What can hang from each mark:
Z_694: Z_69 Z_467 Z_583
Z_583: Z_557
Z_183: Z_294 Z_865
Z_467: Z_41 Z_69 Z_548 Z_694
Z_710: Z_294 Z_467
Z_557: Z_294 Z_710 Z_865
Z_865: Z_183 Z_557 Z_710
Z_41: Z_294 Z_467 Z_548 Z_694
Z_69: Z_183 Z_467 Z_583 Z_694
Z_548: Z_41 Z_294 Z_467 Z_865

Every row comes from one small tree of marks. The marks that hang from a mark follow it in brackets, in the order of their numbers. Every link used is in the known rows. Which tree was each row made from?
Known rows:
Z_694[Z_69[Z_183 Z_583] Z_467]: [ 12.1  23.5  36.5  12.0 -16.4 -12.5  -3.7 -21.3 -15.7 -14.9  21.7 -11.1
 -15.2   2.3 -16.2  13.8   7.9 -11.1  27.9 -18.2  23.4 -22.3  11.4  18.3
 -14.3  -2.8 -11.6 -14.4   4.4 -12.1  -5.1  15.2  -6.2  16.8  16.8  -8.9
   8.9   0.3  19.7 -28.3  33.6   7.1   0.1]
Z_548[Z_41 Z_294 Z_467[Z_694] Z_865[Z_183 Z_557]]: [ 27.9  20.5   9.1   2.3  -1.9   5.7  -8.1  -1.0  17.1 -12.3  -2.6   5.4
   1.3   1.9  33.8  22.5   5.1 -18.9  27.6  12.6  -8.9  -9.4   6.2  -5.2
  14.6 -15.6  -1.0  18.0  10.3  18.5 -28.0  12.4  10.6  -2.4  -4.7 -20.4
 -27.8 -11.6  -2.2   1.1 -24.2  29.6   0.3]
Z_583[Z_557[Z_294 Z_710[Z_467[Z_548]]]]: [  5.3   2.0  -3.4   0.5 -17.9  -2.9 -13.3 -13.9 -17.8 -24.2   5.8  -0.8
  -5.6 -14.6  -6.9  13.2   9.1   2.6  -2.4   1.6  -2.2   4.4   0.9  -6.8
  -1.4  20.5   0.5  -0.6  -0.1  -6.4 -18.2  23.5   0.1  15.4  -3.4 -12.7
  11.1  -7.2   6.8  -6.6  -5.4  20.4 -16.4]
Z_557[Z_294 Z_865[Z_183 Z_710[Z_467[Z_41 Z_69]]]]: [ 32.2  27.6   0.8  12.0  -2.2 -33.2  13.4 -15.4  -1.9  12.6 -23.9   7.1
 -21.7 -37.7  26.3   6.0 -21.7  -5.0  17.2 -13.1 -26.2  -7.8 -26.1  23.5
 -15.6 -15.2   0.7  -7.5 -32.7 -15.0  -4.7  17.3 -41.2   8.4   1.3 -15.3
  14.3  -3.3  -3.0  -6.2  33.9  34.5  -9.9]
Z_557[Z_294 Z_710 Z_865]: [  7.8  -1.2 -10.7   7.3  -0.4  -3.6  -0.6 -29.6  -1.9 -13.3  -7.6  -6.4
   2.9 -21.7   4.1  -2.1  23.0  -6.2   4.1  -8.0 -24.2  24.2  -4.6  -3.8
  -3.4   9.8   2.3   9.3  -3.0 -12.5 -10.5  17.5 -22.9  -0.1  -3.7   4.1
  15.8 -12.0  -8.1  -0.3  13.0   9.9  -5.2]
Z_548[Z_294 Z_865[Z_183 Z_557 Z_710]]: [  7.4   1.9   8.3 -13.2 -10.1   0.7 -26.0 -20.2  15.7   7.7  -7.3 -21.4
   0.9 -10.1  17.9   3.0   8.8 -32.8  48.8  -6.4   6.6 -30.3  -6.2 -13.5
   2.8   0.5   3.8  -2.2   1.4   6.4 -14.5  19.3  -4.9  -2.8  -2.3  -1.9
   2.5   6.2 -13.1   3.2  -5.1  13.4   8.8]
Z_865[Z_183 Z_557 Z_710[Z_294 Z_467]]: [-12.2  10.9  12.3 -13.7 -40.9 -12.6 -24.7   7.4 -11.4   5.6  -5.1 -26.3
 -10.5  -2.1  23.8  16.4  -1.4  -2.4  20.4  -6.2  24.4 -31.3 -13.7 -19.9
 -16.1  -1.9  29.2  -5.8 -10.6  17.4 -24.0  12.7  -8.3  -0.1 -14.3  14.1
  26.5   8.5   4.6 -24.4   9.5  35.9  -9.1]
Z_583[Z_557[Z_294 Z_710 Z_865]]: [ -0.7   0.0  -5.7   9.5  -3.3   4.0  -8.5 -24.3 -15.3 -17.4   0.7  -6.6
  -7.4 -19.4  -1.7 -12.7  16.3  -9.4   3.2  -9.6 -23.0  23.2  -1.6  -5.4
  -5.9  29.9  -0.3   7.0  -0.9  -1.7  -9.8  27.1 -22.2  -1.7  -6.9   1.7
  10.1  -5.4  -5.5  10.8  -6.5  -2.2 -17.2]
Z_183[Z_294 Z_865[Z_710]]: [  4.9 -32.6   9.6   4.2  -0.2  -8.2 -19.9  -2.4   3.2  -2.0 -19.1 -24.9
   9.9  -9.6  15.9 -22.1  20.9   4.0  36.9   0.1 -12.6  -2.7 -10.9 -10.3
  -1.6  11.3  14.0 -10.1   4.3 -10.8  -7.5   3.1   9.8 -14.8  -9.9  12.5
   2.5 -10.2  14.0 -24.1  13.8  -0.4  -1.4]
Z_557[Z_294 Z_710[Z_467] Z_865[Z_183]]: [ 12.2  21.8  -2.2  10.1 -30.7 -20.6   1.6 -15.3  -4.3   6.5  -5.6   2.7
 -14.6 -24.9  15.7  10.4   2.1 -20.2   3.8  -4.7 -19.9   4.9 -13.3  11.3
  -6.1 -12.8  14.3  -1.1 -19.4  -9.1 -15.8  23.5 -34.8   0.2  -7.7   4.8
  31.3  -7.4 -21.3  -7.8  31.9  39.2 -12.9]
Z_710[Z_294 Z_467[Z_41 Z_69 Z_548 Z_694]]: [ 21.8  -3.6  -1.5   7.0  11.5 -17.6   7.9   3.7  -4.5 -30.8  -5.2   0.5
  -9.4 -17.0  16.3  24.7  -9.1  20.7 -12.8   8.6 -14.7   0.3  -7.5  17.3
 -24.1   8.9   8.9   3.7  12.9   5.0 -16.8  -2.8   6.4  -1.3 -10.5 -28.0
 -18.3 -34.0  43.4 -30.2  -4.1  38.9  -4.5]
Z_583[Z_557[Z_294 Z_865]]: [ -1.0  -7.0  10.7   2.1   1.4  -0.2 -11.7 -18.6 -11.9 -20.4   4.9  -7.8
  -4.7 -10.8   5.7 -15.1  14.4 -13.7  11.7  -6.9 -20.2  20.4   2.7   7.5
 -11.6  22.0   3.8   8.7   3.8  16.6  -1.6  24.9 -15.0 -12.6 -19.6   3.3
  -3.7 -12.0   1.5  -0.9 -16.9  -9.7 -18.3]
Z_548[Z_294 Z_467[Z_694]]: [ 10.5   9.5   5.5   9.4   3.7 -13.3 -10.9  -2.9  -0.6 -35.0   3.6  -0.5
   7.1  -1.0  19.1  16.4  32.3  -4.0  10.0   7.8  -2.3   4.0  22.2 -14.7
  -4.8   4.8   2.5   4.3  19.3   4.0 -14.2  -0.2  30.0  -7.3   3.9 -14.5
 -30.4 -25.2  30.7 -16.9 -10.8  28.8  -9.5]
Z_69[Z_183 Z_467 Z_583]: [  6.5   1.6  21.6  10.7 -46.9  -5.9 -12.0   0.6 -28.1  -4.8   7.5 -18.5
  -5.3  16.4  10.7  10.7  -6.5  -3.9  10.4  -9.2  22.7 -17.9  -3.2  44.6
 -11.6   2.5   0.0   8.3  -1.4  -7.6  -6.8   1.0  19.2  12.9  -4.2   2.9
   7.5  -8.8  19.9 -27.4  38.1  -7.1  -4.7]
Z_548[Z_41[Z_294 Z_467] Z_865[Z_183 Z_557 Z_710]]: [ 28.3  16.1   8.0  -0.8 -12.7  15.0   4.8  -8.2   8.8   4.9  -8.2  -7.1
   7.3  -1.7  27.5  -1.8   5.4 -15.3  39.1   3.1  11.3 -13.6 -28.2   0.2
  14.4 -32.8  19.6  -2.6 -10.3  -2.3 -16.1  27.6 -19.0   4.8 -10.6   4.3
   5.5  13.2  12.0   7.7  11.8  27.3   4.1]
Z_583[Z_557[Z_294 Z_710[Z_467[Z_694]] Z_865[Z_183]]]: [  5.8  25.9  -0.2  14.3 -23.0  -5.6 -10.8   1.6 -15.3  -4.9   0.1  10.4
 -36.4 -29.9  10.0   2.0 -18.2 -26.4 -11.0  -0.7 -29.9   5.7 -12.2   6.3
 -10.3  20.9  12.1   2.7 -10.0   1.0 -12.3  22.4 -30.3  -9.9  -3.7   5.7
   6.1  -3.3 -19.7   6.8   2.0  29.0 -26.2]
Z_694[Z_69[Z_183[Z_865] Z_467[Z_548[Z_41]] Z_583]]: [ 35.6  -1.1  39.8  17.4 -20.4   4.0  -7.4  -4.6  -2.1   7.0   5.0  -3.8
  -6.8  20.4 -10.9  23.2 -26.2  18.4  18.9   4.5  -9.4 -15.0  -4.0  50.7
   2.3  -7.4  -9.7  11.9  -7.7 -18.7  -2.5  12.2   3.4  18.7  11.8 -21.3
   1.4  -8.0  11.2 -25.2  24.0  -5.0  16.7]
Z_557[Z_294 Z_865[Z_183 Z_710[Z_467[Z_69 Z_548]]]]: [ 35.4   8.8  16.3  -3.6  -3.4 -31.6  -7.9 -12.7  12.8  22.7  -5.9   1.0
 -19.9 -29.7   1.2  16.8 -21.5  -8.3  15.3  -1.6 -15.9 -13.8  -7.5  28.1
 -12.4  -5.3   2.7  -8.2 -30.6 -18.9   1.4  31.3 -27.8   9.3   8.8 -17.1
   6.5  -4.6 -11.1   1.6  13.5  44.6  11.7]
Z_557[Z_294 Z_710 Z_865[Z_183]]: [ 12.9   7.2 -13.2   9.4 -17.3  -4.4  -2.0 -26.3  -0.3   2.7  -9.0  -4.9
  -5.5 -28.3  10.2  -8.3   6.6 -22.7  18.0 -14.8 -17.6   4.7 -10.3   5.8
  -4.8   0.5   7.4   7.2 -14.8 -12.0 -19.2  28.8 -34.1   2.4  -6.5  10.3
  15.9 -11.1 -23.0   1.1  22.6  25.1  -4.2]
Z_710[Z_467[Z_41 Z_694[Z_69 Z_583]]]: [  3.4  29.7  19.6   9.5  14.3  -7.5   7.2   6.4 -18.3 -26.9   1.4   0.6
 -20.6 -18.7  -0.1  12.8 -15.7   9.8   5.9   3.8 -19.3   1.8 -15.3   3.0
 -21.2  -2.1  -3.5  -5.7  18.4  -4.3  -7.8  -8.6  -1.8   9.5 -10.1 -20.5
  12.7  -9.0  29.6 -34.9  20.4  16.3 -17.0]
Z_467[Z_41 Z_548[Z_294] Z_694[Z_69 Z_583]]: [ 27.6  20.7   7.1  -0.8  28.6   9.5  -1.5 -11.8   0.8 -33.6   3.2   3.8
  -1.2 -24.9 -10.5   8.6  -2.7   1.5  23.0   1.9 -23.4  -4.7   3.0  -5.2
  -8.7  16.8 -11.0   1.5  26.7  -6.8 -21.4   2.5   6.4  13.3   0.5 -29.1
 -14.5 -26.7  13.9 -30.9 -15.8   3.1   4.3]
Z_710[Z_294 Z_467[Z_548]]: [  2.1 -14.0  11.4  -7.2 -20.8 -15.8 -14.1  -3.0  -5.7 -23.3   9.9 -16.1
   9.1   4.1   8.6  24.7  19.3  14.3  -0.2  14.6   7.3  -3.1   0.3   3.5
 -16.2  -5.8  21.2   5.0  11.2  14.5 -18.1   6.1  16.4  -7.0 -23.5 -11.0
   6.8 -29.2  29.1 -38.5  -2.1  33.9  -4.0]
Z_183[Z_294 Z_865[Z_557[Z_710[Z_467[Z_548]]]]]: [  8.4 -25.9  19.5  -8.4 -21.0  -0.6 -14.2  14.8   4.3  -1.2  -2.1 -13.0
  -1.3  -1.5   5.5  11.2  13.1   1.0   8.9  12.7 -12.6   0.5  -3.9  -3.1
   7.1   6.6  18.8 -18.4  16.7   0.3 -23.2  20.7   3.1   4.4 -12.6   1.9
  33.6  -0.1   0.2 -27.9  -1.1  22.8   4.6]
Z_583[Z_557[Z_710 Z_865]]: [-13.4 -13.8   1.2   8.4   1.6   7.0 -11.3 -11.2 -17.1 -15.8   6.8 -19.0
  -9.2  -9.4 -11.8 -15.7  10.9  -3.4   4.1  -0.6 -16.2  17.4  -6.3  -1.2
 -13.8  22.3   0.1   7.0  10.5  -1.7  -5.9  26.2  -8.1  -2.3  -7.4  -4.4
  11.5  -5.7  14.4  10.7   0.3   5.4 -15.3]
Z_865[Z_557[Z_710[Z_294 Z_467]]]: [-19.9   4.3   2.2  -5.1 -31.2  -8.4  -8.1  -1.4 -16.5 -16.5   2.5 -23.8
  -2.0   3.4  14.7  25.3  24.1   7.9  -5.7  -2.9  12.9   2.0  -0.8 -24.4
 -11.3  10.8  24.3  -4.9   8.5  14.8 -27.7   9.5  -4.2   2.8 -14.5   7.8
  38.0   1.6  16.6 -22.7   6.0  28.0 -12.0]
Z_865[Z_183 Z_557[Z_294] Z_710[Z_467[Z_548]]]: [ 13.6   8.2  11.5 -24.2 -27.6  -2.7 -27.0  -1.1   1.6   5.1  -7.3  -7.1
  -9.6 -15.7   7.8  19.8 -15.3  -9.5  25.1  -4.5  16.0 -32.0 -11.7  -9.3
  -0.7  -5.3  10.2  -2.7 -15.8   0.4 -19.1  25.1 -10.9  21.6  -0.9   3.4
  15.9  11.3 -16.9 -16.2   1.5  34.5   2.4]
Z_467[Z_41[Z_294] Z_694[Z_69[Z_183] Z_583[Z_557]]]: [ 12.4  34.1  21.2  13.0   3.3  27.9   3.1  -6.7 -27.3 -31.4   9.0   6.1
 -27.0 -22.5   0.6 -23.0 -12.7 -23.9  25.3 -20.9  -7.1 -10.6  -8.8  12.8
 -12.5  30.6  -2.6 -11.1  18.7   0.0 -10.6   5.7  -8.0   8.9   5.7   4.3
  -6.2  -3.8  17.6 -21.2   8.3  -9.4 -26.2]
Z_583[Z_557[Z_294 Z_865[Z_710]]]: [  1.9  -1.7   7.0  -0.7   3.5   0.7 -23.2 -19.1 -11.5 -11.5  -5.2 -10.8
  -7.6 -18.6   1.4 -15.4   7.4  -3.2  15.3  -6.2 -18.3   9.8  -8.8 -10.1
  -9.4  26.4  -0.7   7.9  -8.7   0.6   2.8  18.9 -14.9  -6.7  -3.9   1.8
  -1.1   0.5  -2.8   7.6 -12.6  -9.7 -15.4]
Z_557[Z_294 Z_710[Z_467[Z_41[Z_694] Z_548[Z_865]]]]: [ 40.9   1.2 -14.6  15.3  11.1  -3.1   3.1 -19.2  11.0 -32.9 -16.5  15.7
  -4.0 -18.6  12.0  23.8  -0.8   0.5 -11.3  14.3 -36.9  17.4 -29.2   6.6
  11.6 -16.4  -3.7   7.0   3.0 -19.6 -20.3  -1.5 -15.7   3.0 -11.1 -26.2
  11.4  -9.9  11.6 -11.7   2.6  30.5  -7.9]
Z_69[Z_183[Z_294 Z_865[Z_557]] Z_694]: [ -4.5 -31.1  28.6  -8.0 -20.0  17.1 -33.0  14.6   1.0  -4.6 -13.4  -9.3
 -11.5   5.5  24.5 -11.1  -2.8 -23.2  27.9 -10.8  -9.9  -7.1  13.4  14.2
  -1.9  27.0  22.0  -5.7  18.4   6.1  -7.0  -1.3   3.8 -12.0   2.3  35.4
   0.5  -7.0  -9.7 -33.1  -3.0  -9.0  -3.5]
Z_467[Z_41[Z_294 Z_548[Z_865]] Z_694[Z_69]]: [ 42.1 -10.6   7.5  14.7  35.3  10.9   2.6 -23.8  11.9 -45.8  -7.4  -0.5
   4.3 -13.7  10.3  12.8  11.6 -25.0   7.7  -2.4 -28.6   5.8 -11.0  14.6
  -8.4  -8.8  -1.9   4.8  26.1  -2.8   2.2  12.3  -7.6  -2.0 -15.4 -21.4
 -21.5 -18.6  32.9 -10.0   4.5  25.7   9.3]
Z_69[Z_467[Z_41[Z_548]] Z_694[Z_583]]: [ 16.0  -1.9  11.6  11.3  -3.1  14.5 -19.4  18.7 -25.4 -33.1 -15.8 -12.4
   9.5   6.0   4.1  18.0 -24.8  20.6  -4.2  10.8 -11.7  -2.8  -7.5  29.3
 -20.9  -3.9   8.0  17.1  10.0 -11.8 -14.0  -3.4  20.5  29.3 -36.5 -16.2
   4.6 -17.5  29.9 -41.4  10.9   4.6  -0.3]
Z_710[Z_294 Z_467[Z_69 Z_548[Z_865]]]: [ 19.8 -19.5  21.6   2.2   0.7 -31.5  -3.6 -17.0  12.9  -6.1  12.8 -14.1
  -0.4  -0.3   9.1  31.3  14.0   5.2   2.3  15.8  -5.4  -0.2   5.0  31.0
 -17.0  -2.5   5.9  -5.4   8.5   6.6  -2.0  12.8   7.2 -11.3 -18.8 -36.2
  -0.5 -26.2  32.9 -11.6  -5.3  38.4  14.2]
Z_69[Z_467[Z_41[Z_294]] Z_583[Z_557] Z_694]: [  9.0   3.1   2.7  19.8 -24.5   3.9  -3.0  12.5 -48.4 -39.0 -15.6  -5.0
  -5.5  16.0  38.7   4.7 -11.8   5.5  -4.0 -15.5 -14.7  -2.1  -5.8  47.9
  -6.7  17.7  10.5   1.9   4.7   5.0 -15.2  -3.6   5.3  13.0 -18.2  -5.1
   0.1  -9.1  28.3 -26.6 -13.1 -34.2 -18.8]
Z_694[Z_69 Z_467 Z_583[Z_557]]: [ -6.9  28.9  40.7  10.2  11.3  -2.7  -7.7 -10.2 -22.1 -24.1  27.7 -18.9
  -9.7  -5.3 -35.4  -5.0  13.0   6.1  35.1  -3.0  12.2 -10.0  15.5  -8.9
 -22.8  16.1  -8.2 -25.9  11.3   2.2 -10.7  27.7  -4.6  18.4 -11.6 -18.3
  12.1   4.3  30.7 -19.5  -2.1   6.1 -12.5]
Z_548[Z_41 Z_467 Z_865[Z_557]]: [ 11.0  -7.1  18.5  -1.4   6.2   6.9  -4.4  -6.9   5.9 -18.5   1.3 -10.2
  13.8  17.3  19.6  19.2  19.2  12.6  22.4  15.9   1.4   8.6  -1.8  -2.4
   9.8 -27.7 -11.0  19.5  14.6  14.0 -14.7  13.0  17.8  10.5 -15.4 -28.1
  -2.7  -2.4  24.4   0.1 -10.0  19.1   0.5]
Z_583[Z_557[Z_294 Z_710[Z_467[Z_41 Z_694]] Z_865]]: [ 12.3  25.5 -10.9  19.2  -2.6   2.2   4.5  -1.9 -23.6 -31.7 -11.1  19.2
 -26.9 -32.8  16.0   4.0  -9.6  -0.7 -25.3   5.3 -47.8  25.2 -25.7  -1.8
  -8.7  18.9   0.3  10.5   3.0  -0.3 -12.1   3.3 -25.1  -4.3  -6.2 -11.7
   7.4  -9.2  -0.3  -3.4  -0.8  11.2 -36.3]

Write each row's tree:
[ 17.0   7.2   0.0   8.9 -15.1 -12.5  -5.9  -9.2  -2.5   0.3 -19.0  -5.5
  -9.0 -21.2  27.4   5.3 -14.9  -4.7  27.9   9.3  -8.6 -25.9 -47.3  11.2
  -9.0 -38.9  -3.1   4.5  -7.8 -10.4  -8.0  -0.2  -5.5   2.6 -14.2 -23.9
  13.9  -5.8  13.0 -14.1  40.5  37.2 -12.4] | Z_548[Z_865[Z_183 Z_710[Z_467[Z_41]]]]
[-21.8  -1.3   6.1  -7.6 -15.5  -3.9  -5.8   1.3 -13.4 -14.8   1.0 -21.7
  -5.4   1.0   1.6  19.0  12.7   1.1   2.6  -2.8  11.8   1.6  -3.6 -15.7
  -7.2   1.8  10.9  -6.4  11.2   1.7 -16.3  14.3  -0.2  14.8  -4.1   3.2
  34.9  10.0  18.2 -13.6  18.2  27.0 -11.1] | Z_865[Z_557[Z_710[Z_467]]]
[ 32.9 -23.8  24.3  11.8  39.3  -3.7  -9.0 -25.7  25.1 -36.4   3.7 -17.1
   6.8  11.1  -5.1  14.6  24.0 -36.5  12.2  -6.8 -15.7  14.3  10.9  14.4
  -2.6  -7.3  14.1 -10.0  17.0  -3.5   5.9  24.7 -12.9 -13.0 -17.5  -3.3
  -9.7  -2.8  39.8  -3.6  -6.0  28.0  16.6] | Z_41[Z_294 Z_548[Z_865] Z_694[Z_69]]
[-17.7  -7.1  31.2  -3.8 -20.3  -9.1 -25.3   8.9  -2.2   1.7  -6.6 -25.7
  -8.8   7.8  17.8  14.9   6.9  14.9   8.3  10.4  -2.5  -8.8 -17.1 -19.5
 -10.4   2.7  30.5 -11.3   3.5  18.0  -5.6   3.9  -4.0 -17.1 -16.5   7.3
  31.3  16.7  13.7 -29.9  -0.6  14.3  -5.6] | Z_183[Z_865[Z_557 Z_710[Z_294 Z_467]]]
[  7.0  13.5   0.6   8.3 -14.0 -19.7   3.2 -18.7  -5.7  -9.5  -3.8   1.0
  -6.1 -18.4   9.3  16.8  18.6  -4.0 -10.0   2.1 -26.7  24.4  -7.7   1.8
  -4.8  -3.4   8.9   1.0  -7.6  -9.5  -6.9  12.0 -23.3  -2.3  -4.9  -1.6
  31.2  -8.3  -6.5  -9.2  22.1  23.8 -13.7] | Z_557[Z_294 Z_710[Z_467] Z_865]
[ 23.3  -9.4  20.6   6.3  23.6  -7.0  -6.8  -3.3  11.2 -27.7  15.6  -4.7
  -2.0   8.9 -25.1  12.8  10.9   3.3  10.7   6.2   5.3  10.6  11.5  -0.9
 -13.8  -6.7   9.3 -10.9  11.4 -17.3  -1.3  24.8  -7.2   1.8   1.4  -9.0
 -12.2  -9.3  59.1  -8.2  -0.5  47.8   9.0] | Z_41[Z_467[Z_548] Z_694[Z_69]]
[ -1.6   3.8  16.7  -0.3 -17.7 -24.5 -16.9  -2.8  -6.6  -3.4  -1.9 -17.9
  -4.5  -5.0  15.3  17.4  14.9  15.0  -5.3  14.5 -14.1   5.1 -16.8  -7.8
 -20.1  -5.2  22.8   4.1  -6.7   5.9  -1.6  -2.0  -5.9 -20.2 -12.8  -3.4
  24.1 -11.1  14.6 -21.6  10.5  25.2 -10.6] | Z_557[Z_865[Z_710[Z_294 Z_467]]]
[ 25.2 -16.4 -12.4   0.4  19.9  20.8   5.7  -4.9  -2.0 -49.2 -11.9   1.8
  10.1 -18.3  15.4  -5.9   5.4  -2.3   9.8   1.4 -16.0   0.5 -19.0  12.0
  -2.8  -1.9   7.6  10.1  25.1   0.0 -18.8   1.3  10.8   4.0  -9.5  -6.1
 -26.5 -30.8  30.7 -29.3  -5.0  15.4  -5.2] | Z_467[Z_41[Z_294] Z_548 Z_694]
[ 22.3 -18.0   4.6  12.2  41.8   1.0  -5.0 -11.6   4.1 -48.1 -10.1 -15.0
   3.8   1.8 -11.1   9.2  -0.1  -4.4   9.1 -11.6 -11.5  10.7  -1.0  -3.3
 -17.5  -7.0   3.4   6.2  16.0  -7.2  -9.1  16.9  -9.2   8.3 -16.3  -9.7
 -11.4  -9.7  53.5 -22.1   8.6  29.2  -0.3] | Z_467[Z_41[Z_548 Z_694[Z_69]]]
[ 10.7  -4.7   4.1  15.5  24.4 -11.6   7.0 -10.0 -14.9 -35.3  -7.2 -14.4
 -12.7   6.1   7.1   3.2  -8.5  -0.2  11.5 -23.2 -13.7  10.1  -9.4  15.1
  -8.5   0.2  -4.5   0.6  14.8  -5.6 -13.7   3.4 -13.8   3.4  -7.8 -10.7
   3.3   0.5  41.3 -23.2   4.2 -12.0  -4.6] | Z_467[Z_41[Z_694[Z_69[Z_583]]]]
[ 10.9  11.6  17.0  25.3 -15.3 -22.1   8.0 -24.0   3.1  12.0  -5.6   4.4
 -24.1 -19.6   5.8   7.9  -1.3 -13.9   8.6 -13.8 -11.9   2.6   1.0  24.1
  -4.0  12.3   5.6 -21.9 -14.8 -26.1   3.4  15.4 -22.4   0.9  20.9   2.2
  19.5   5.3   1.8  -9.6  48.3  27.2  -7.8] | Z_557[Z_294 Z_710[Z_467[Z_69[Z_183[Z_865]]]]]
[  4.8  11.0  -7.1  13.4   0.0 -35.0  15.3 -26.4  -7.0  -9.0  -7.3  -6.9
  -6.4 -20.4   7.5  18.9  16.9  -0.1   2.4 -18.2  -2.5  12.9  11.3   4.7
  -9.1  14.8   2.1 -16.1 -12.8 -20.6  -9.3  16.7 -15.9  13.8   8.4  -7.4
  16.5  -4.9  18.3  -2.9  29.3  30.5  -7.1] | Z_557[Z_294 Z_710[Z_467[Z_69]]]
[ 16.3 -13.9  22.0   0.7 -39.4   6.7 -34.0  12.3 -21.8 -10.7   1.3  -6.3
 -10.7  18.8   3.5  26.4 -30.2   4.8  -2.3   0.6   7.9 -21.7   7.3  56.5
  -9.7  11.9  -0.9  18.8   2.4 -19.0  -3.7  -6.8  26.4  20.6   9.8  -5.7
  -7.2 -18.1   9.0 -29.3   8.8  -5.8  10.3] | Z_69[Z_183 Z_467[Z_548] Z_583 Z_694]
[ 33.5   8.0   0.0   8.2  -8.3 -21.9  -3.5  18.9  -0.8  -3.4 -27.7  -0.1
 -15.6 -20.3  34.0  -6.8 -14.5 -11.0  13.3   2.2 -32.6  -2.1 -34.4   6.8
  -6.3 -20.3  23.3  -5.9 -15.4  -7.7 -23.4  -1.8 -23.7 -14.0 -16.4   9.8
  16.1 -11.6   7.1 -28.2  20.4  33.0 -21.9] | Z_557[Z_865[Z_183[Z_294] Z_710[Z_467[Z_41[Z_694]]]]]
[ -9.5  -0.4  20.1   6.9  17.5  12.0  -5.9   4.2 -18.3 -34.2  10.1 -22.3
  -6.4   6.3  -0.5 -28.5   6.3 -20.4  18.7 -10.0  -2.0  13.6   0.9   9.4
  -1.7  24.8  26.0 -17.7  18.7  12.9 -17.7  16.3   1.7 -10.9 -30.3  19.5
   3.9   8.4  33.5 -18.8 -24.3 -19.5 -21.0] | Z_41[Z_294 Z_694[Z_583[Z_557]]]
[ 24.3  -2.6   4.1   2.8 -37.6  -4.7 -13.2  -0.9   0.8   5.6  -0.4 -11.0
   0.7  -5.1  31.7   5.8  28.0 -22.6  32.3  -2.2  10.0 -14.6   1.8  -6.0
   8.6  -8.9  -2.2  -9.4   5.0  -1.7 -35.7  27.7   2.9  14.3 -13.2  -7.7
  19.2  -2.3  -5.0   3.5   7.4  44.0   4.4] | Z_548[Z_467 Z_865[Z_183[Z_294] Z_557[Z_710]]]
[ 34.3  14.5  32.1   6.2  27.7  -0.2 -12.5 -12.1  23.9 -28.0  18.7  -5.1
   8.7  -1.9 -21.2  13.8  16.4 -10.9  22.9  29.1 -14.9  -1.1   6.8   6.0
   6.9  -8.9   3.7 -14.8  21.8  -2.6 -21.4   9.2   8.9  -6.7 -22.2 -28.1
  -4.1 -10.5  15.3 -27.9 -30.5  10.4  10.4] | Z_41[Z_694[Z_467[Z_548[Z_294 Z_865]] Z_583]]
[ -6.5   0.7  -5.1  12.6 -30.4   1.3 -15.3 -10.5 -18.8  -1.4   6.6 -19.8
 -14.1 -13.2   7.5 -15.7   6.1 -13.1   9.7  -7.4  -8.3  -1.6  -9.1  -0.5
 -19.0  22.1  18.7   6.7  -4.0  11.6 -26.4  33.0 -23.4 -11.9 -20.2   6.3
  14.4 -13.0  -2.1   2.8  -2.6  21.9 -15.1] | Z_583[Z_557[Z_710[Z_294] Z_865[Z_183]]]
[ 29.7  -1.6  15.5   5.6  -5.2  -8.9  -0.2  -6.8 -12.3 -13.7   3.3 -15.1
  11.1  19.8  -9.1  34.0  -8.1  32.2  12.7   0.0   0.1  -4.8   6.4  31.6
  -2.4  -4.9 -12.9  17.8  -5.8 -13.2 -15.2  13.4   9.9  31.4  -1.1 -31.1
  -1.5 -18.4  27.5 -18.7   4.9  -1.9  17.8] | Z_694[Z_69[Z_467[Z_548[Z_41]] Z_583]]
[ -9.5 -21.2   1.5  -4.6   1.3  12.7 -12.3 -19.0   3.4 -11.9   0.1 -24.8
   2.0  -2.7   0.9   4.7  18.4 -10.4  17.4  -0.9   1.3   3.5  -9.2  -9.2
  -0.1   5.7  -5.6   4.3  20.4  -1.1 -10.8  17.3  -1.2   7.0  -9.0  -6.6
  19.4   6.6   9.5   8.5   4.9  12.4   5.9] | Z_548[Z_865[Z_557[Z_710]]]
[ 12.6  21.9 -12.3  18.1 -37.3 -15.3  10.0  -5.1 -15.5  -4.1 -10.7  -1.8
 -11.7 -21.6  30.6   9.6  -0.1   1.3  -4.0   3.0 -23.2  -1.0 -34.5   8.0
 -17.8 -22.9  21.2   6.5  -9.5   3.5 -31.8  10.4 -30.6  -4.8 -23.5  -7.6
  36.5 -20.7   1.4 -26.1  33.0  45.2 -20.4] | Z_557[Z_710[Z_294 Z_467[Z_41]] Z_865[Z_183]]
[-14.6  -1.1  21.5  -3.7 -10.5  17.2 -27.2   1.5 -17.4 -12.5   1.6 -11.9
 -13.2  -3.5  -1.0  -8.4 -18.8 -10.4  21.6  -6.3   5.6  -8.5   5.1  21.7
 -14.1  16.7   6.9   8.5  15.0 -12.5  -4.4  -9.3  17.2   6.7   1.1  14.2
   2.4 -11.1   4.3 -31.1  16.1  -9.2  -8.6] | Z_69[Z_183 Z_694[Z_583]]
[ 10.0  -2.9   2.2  -2.6   6.5  -7.0 -15.3 -24.3   2.1  -7.3 -13.1 -10.7
   2.7 -20.9   6.9  -4.8  13.4  -0.1  16.4  -4.5 -19.5  10.7 -11.6  -8.5
  -6.8   6.2   1.8  10.3 -10.8 -10.1   2.3   9.0 -15.4  -5.1  -0.9   4.0
   4.5  -6.1  -5.1  -3.3   7.1   2.5  -3.1] | Z_557[Z_294 Z_865[Z_710]]
[ 27.6 -19.5  -2.5  11.2  29.3  -4.5  20.6 -20.7  -3.1 -37.5 -12.2 -17.5
  16.6  -9.2  13.8  -2.2  14.5 -12.6  15.7 -20.3  -1.3   5.6  -0.5  28.0
 -13.3  -6.2  10.5  -7.2  12.2  -2.6 -10.3  29.5  -1.7  15.6 -21.6 -11.3
 -12.0 -16.6  50.3 -20.2  18.2  20.9   4.8] | Z_467[Z_41[Z_294 Z_548] Z_69]
[ -5.5   8.4  59.0   3.7 -19.2  -2.0 -17.4  15.2  -7.7   4.3  15.2  -4.3
 -49.3  10.9   2.4  22.6 -32.1 -23.2   0.9  -6.3  -8.5 -12.6  -3.3  28.2
  -8.3  12.8   6.4 -13.2  20.3   8.3  12.2   6.7  -9.9  -8.9  14.3   4.3
  18.2  25.9   1.8 -24.4  13.0  -4.2   0.2] | Z_710[Z_467[Z_694[Z_69[Z_183[Z_865[Z_557]] Z_583]]]]
